Below is a small trained network, with its code and all its weights. Each question gives an input and a target symbol and asks what happens when units are switched off, that is, made to give their printed mean instead of their output.

import numpy as np


def w(rows, s, z=0):
    codes = np.array(rows[::2]) - 128.0
    scale = np.full(codes.shape[1], s)
    scale[-1] = z or s
    return codes * scale


def norm(h):
    return h / np.sqrt((h * h).mean(-1, keepdims=True) + 1e-5)


def f(y):
    return y / 2 * (1 + np.tanh(0.7978845608 * (y + 0.044715 * y**3)))


def softmax(a):
    e = np.exp(a - a.max(-1, keepdims=True))
    return e / e.sum(-1, keepdims=True)


def log_softmax(a):
    a = a - a.max(-1, keepdims=True)
    return a - np.log(np.exp(a).sum(-1, keepdims=True))


def net(x, mask):
    ids = ['εξστφψ'.index(c) for c in x.split()]
    T = len(ids)
    res = E[ids] + P[:T]
    u = 0
    for l in range(2):
        r = norm(res)
        for j in range(3):
            rows = slice(2 * j, 2 * j + 2)
            q, k, v = (r @ M[l][rows].T for M in (Q, K, V))
            z = softmax(np.where(np.tri(T) > 0, q @ k.T / 2**0.5, -1e9)) @ v
            o = O[l][rows]
            res = res + np.where(mask[u + j], z, o[:, -1]) @ o[:, :-1]
        u += 3
        y = f(norm(res) @ A[l][:, :-1].T + A[l][:, -1])
        res = res + np.where(mask[u : u + 4], y, B[l][:, -1]) @ B[l][:, :-1]
        u += 4
    return log_softmax(norm(res)[-1] @ U[:, :-1].T + U[:, -1])


Q, K, V, O, A, B = {}, {}, {}, {}, {}, {}
E = w([
[55,110,194,212,148,144],'ε',
[134,145,124,238,52,166],'ξ',
[125,114,99,169,189,77],'σ',
[6,131,160,38,164,70],'τ',
[182,173,197,161,128,77],'φ',
[148,245,79,169,55,116],'ψ',
],0.018)
P = w([
[50,164,142,192,143,198],'0',
[147,96,110,49,66,175],'1',
[135,182,121,114,207,121],'2',
[104,71,137,87,76,58],'3',
[116,164,79,181,186,94],'4',
[93,92,180,94,91,7],'5',
],0.011)
Q[0] = w([
[119,193,126,140,152,183],'L0H0',
[2,32,124,142,89,99],'L0H0',
[107,173,101,82,66,141],'L0H1',
[140,95,18,117,74,191],'L0H1',
[157,204,134,196,166,8],'L0H2',
[133,85,124,119,82,137],'L0H2',
],0.0097)
K[0] = w([
[117,213,103,142,74,128],'L0H0',
[143,77,196,135,123,83],'L0H0',
[190,126,16,150,116,198],'L0H1',
[143,71,70,58,133,226],'L0H1',
[207,206,86,161,86,2],'L0H2',
[89,60,145,145,121,158],'L0H2',
],0.0097)
V[0] = w([
[159,196,49,88,124,124],'L0H0',
[136,96,131,102,255,133],'L0H0',
[69,142,137,163,185,150],'L0H1',
[46,105,126,99,78,77],'L0H1',
[159,144,134,59,75,68],'L0H2',
[67,174,220,135,186,126],'L0H2',
],0.0076)
O[0] = w([
[177,133,130,76,197,52,87],'L0H0',
[186,145,119,168,81,133,18],'L0H0',
[57,85,49,60,169,154,229],'L0H1',
[141,119,78,165,76,189,129],'L0H1',
[179,107,141,172,137,40,134],'L0H2',
[254,176,163,126,101,192,252],'L0H2',
],0.0068,0.0031)
A[0] = w([
[157,41,219,38,36,220,83],'L0N0',
[141,176,127,11,61,38,40],'L0N1',
[134,130,167,107,254,80,4],'L0N2',
[252,118,207,46,79,25,123],'L0N3',
],0.0069,0.0023)
B[0] = w([
[144,131,179,103,199,143,159],'L0N0',
[6,93,122,113,80,138,214],'L0N1',
[173,159,128,212,97,157,168],'L0N2',
[112,75,66,137,74,133,254],'L0N3',
],0.013,0.004)
Q[1] = w([
[145,184,136,140,232,126],'L1H0',
[113,197,111,185,154,158],'L1H0',
[128,39,180,104,101,35],'L1H1',
[213,116,251,8,135,155],'L1H1',
[68,192,152,173,139,162],'L1H2',
[143,2,239,62,51,114],'L1H2',
],0.0083)
K[1] = w([
[147,153,130,118,236,125],'L1H0',
[157,91,70,108,162,90],'L1H0',
[54,53,161,98,163,114],'L1H1',
[145,98,174,104,176,253],'L1H1',
[116,160,153,127,94,114],'L1H2',
[165,94,133,158,143,227],'L1H2',
],0.013)
V[1] = w([
[107,156,140,97,94,164],'L1H0',
[129,128,119,139,190,2],'L1H0',
[73,194,15,84,185,104],'L1H1',
[27,88,175,208,189,242],'L1H1',
[116,82,191,16,142,158],'L1H2',
[141,20,143,174,217,159],'L1H2',
],0.0081)
O[1] = w([
[134,182,174,108,200,57,184],'L1H0',
[112,17,68,77,76,231,32],'L1H0',
[60,76,95,51,197,44,253],'L1H1',
[181,2,64,89,27,132,199],'L1H1',
[94,225,5,187,79,192,50],'L1H2',
[35,35,161,199,62,219,35],'L1H2',
],0.0063,0.0037)
A[1] = w([
[85,180,198,63,128,84,1],'L1N0',
[9,130,192,105,95,79,84],'L1N1',
[199,132,81,159,117,136,189],'L1N2',
[110,100,106,168,50,164,57],'L1N3',
],0.011,0.0046)
B[1] = w([
[149,111,247,136,112,139,174],'L1N0',
[167,137,79,202,99,146,254],'L1N1',
[88,159,205,88,122,160,159],'L1N2',
[189,124,98,101,158,56,164],'L1N3',
],0.012,0.0076)
U = w([
[131,40,156,178,93,246,55],'ε',
[154,195,228,203,142,177,161],'ξ',
[112,132,167,104,232,24,194],'σ',
[37,13,145,72,141,153,247],'τ',
[205,75,85,121,86,102,2],'φ',
[46,208,53,129,109,139,152],'ψ',
],0.011,0.0026)

Each question gives the input, a string of symbols that net reads in full, and the target symbol t.
The units are the heads (2 rows each of Q, K, V and O) and the neurons (one row each of A and B). Each row of codes is followed by its name. A weight is (code - 128) times the scale printed after its matrix; where a second scale follows, it is the last column's (O, A, B and U).
mask holds one flag per unit, layer by layer, with each layer's heads first. A switched-off unit (its flag False) gives its mean, the last column of its rows in O or B, instead of its output. The means were averaged over made-up inputs and are rounded, as every weight is.
A unit's drop is (log p(t) with every unit on - log p(t) with that unit switched off) / (log p(t) with every unit on - log p(t) with every unit switched off).
The circuit of an input: a set's keep is (log p(t) with only the set's units on - log p(t) with every unit switched off) / (log p(t) with every unit on - log p(t) with every unit switched off). Starting from the 12 units with the biggest drops (on a tie, the unit counted first), units are removed one at a time, each time the one whose removal leaves the highest keep (on an exact tie, the one counted first), for as long as the keep stays at least 0.8.
units of the circuit, in order: the units of the circuit, biggest drop first
most important unit: the unit with the biggest drop
top k neurons: the k neurons with the biggest drops, biggest first
k most important neurons of layer l: the k neurons of layer l with the biggest drops, biggest first
heads that matter: for each layer, one digit per head in row order, 1 if its drop is at least 0.15 and else 0, layers parted by /
input φ τ σ, target ξ: top 3 neurons -> [L0N1 L0N2 L1N2]
input φ ψ σ ψ φ φ, target φ: units of the circuit, in order -> [L0N3]
input σ τ ε, target ψ: units of the circuit, in order -> [L1H2 L1N0]
input σ φ τ σ σ, target ψ: heads that matter -> 010 / 101
input ψ ψ ξ τ ξ, target ψ: 2 most important neurons of layer 1 -> [L1N3 L1N0]
input ξ ε σ, target τ: heads that matter -> 010 / 110
input ψ ψ τ φ φ ε, target ε: heads that matter -> 100 / 100
input τ σ τ, target ψ: top 2 neurons -> [L1N1 L0N1]
input σ φ σ, target ξ: units of the circuit, in order -> [L0N2 L1N2]
input φ ψ ξ, target σ: heads that matter -> 001 / 001
input τ ξ ξ, target ψ: units of the circuit, in order -> [L1H2 L0H2]
input ξ τ σ, target ψ: heads that matter -> 000 / 001
input φ ε ε σ ξ, target τ: units of the circuit, in order -> [L1H0 L1N1 L1H2 L0N2]
input ξ ψ ξ, target σ: units of the circuit, in order -> [L1N1 L1H2]
input ψ ξ ε, target σ: most important unit -> L1H2
input σ ε ε, target τ: 2 most important neurons of layer 1 -> [L1N1 L1N3]
input ψ τ σ σ τ, target ψ: heads that matter -> 000 / 100
input φ φ ψ ε, target ε: top 2 neurons -> [L0N0 L0N3]
input σ φ τ, target ξ: units of the circuit, in order -> [L0N2 L1N0 L1N1]
input ψ σ ε, target σ: units of the circuit, in order -> [L1H2]
input ε ξ ξ ε σ, target τ: heads that matter -> 000 / 000
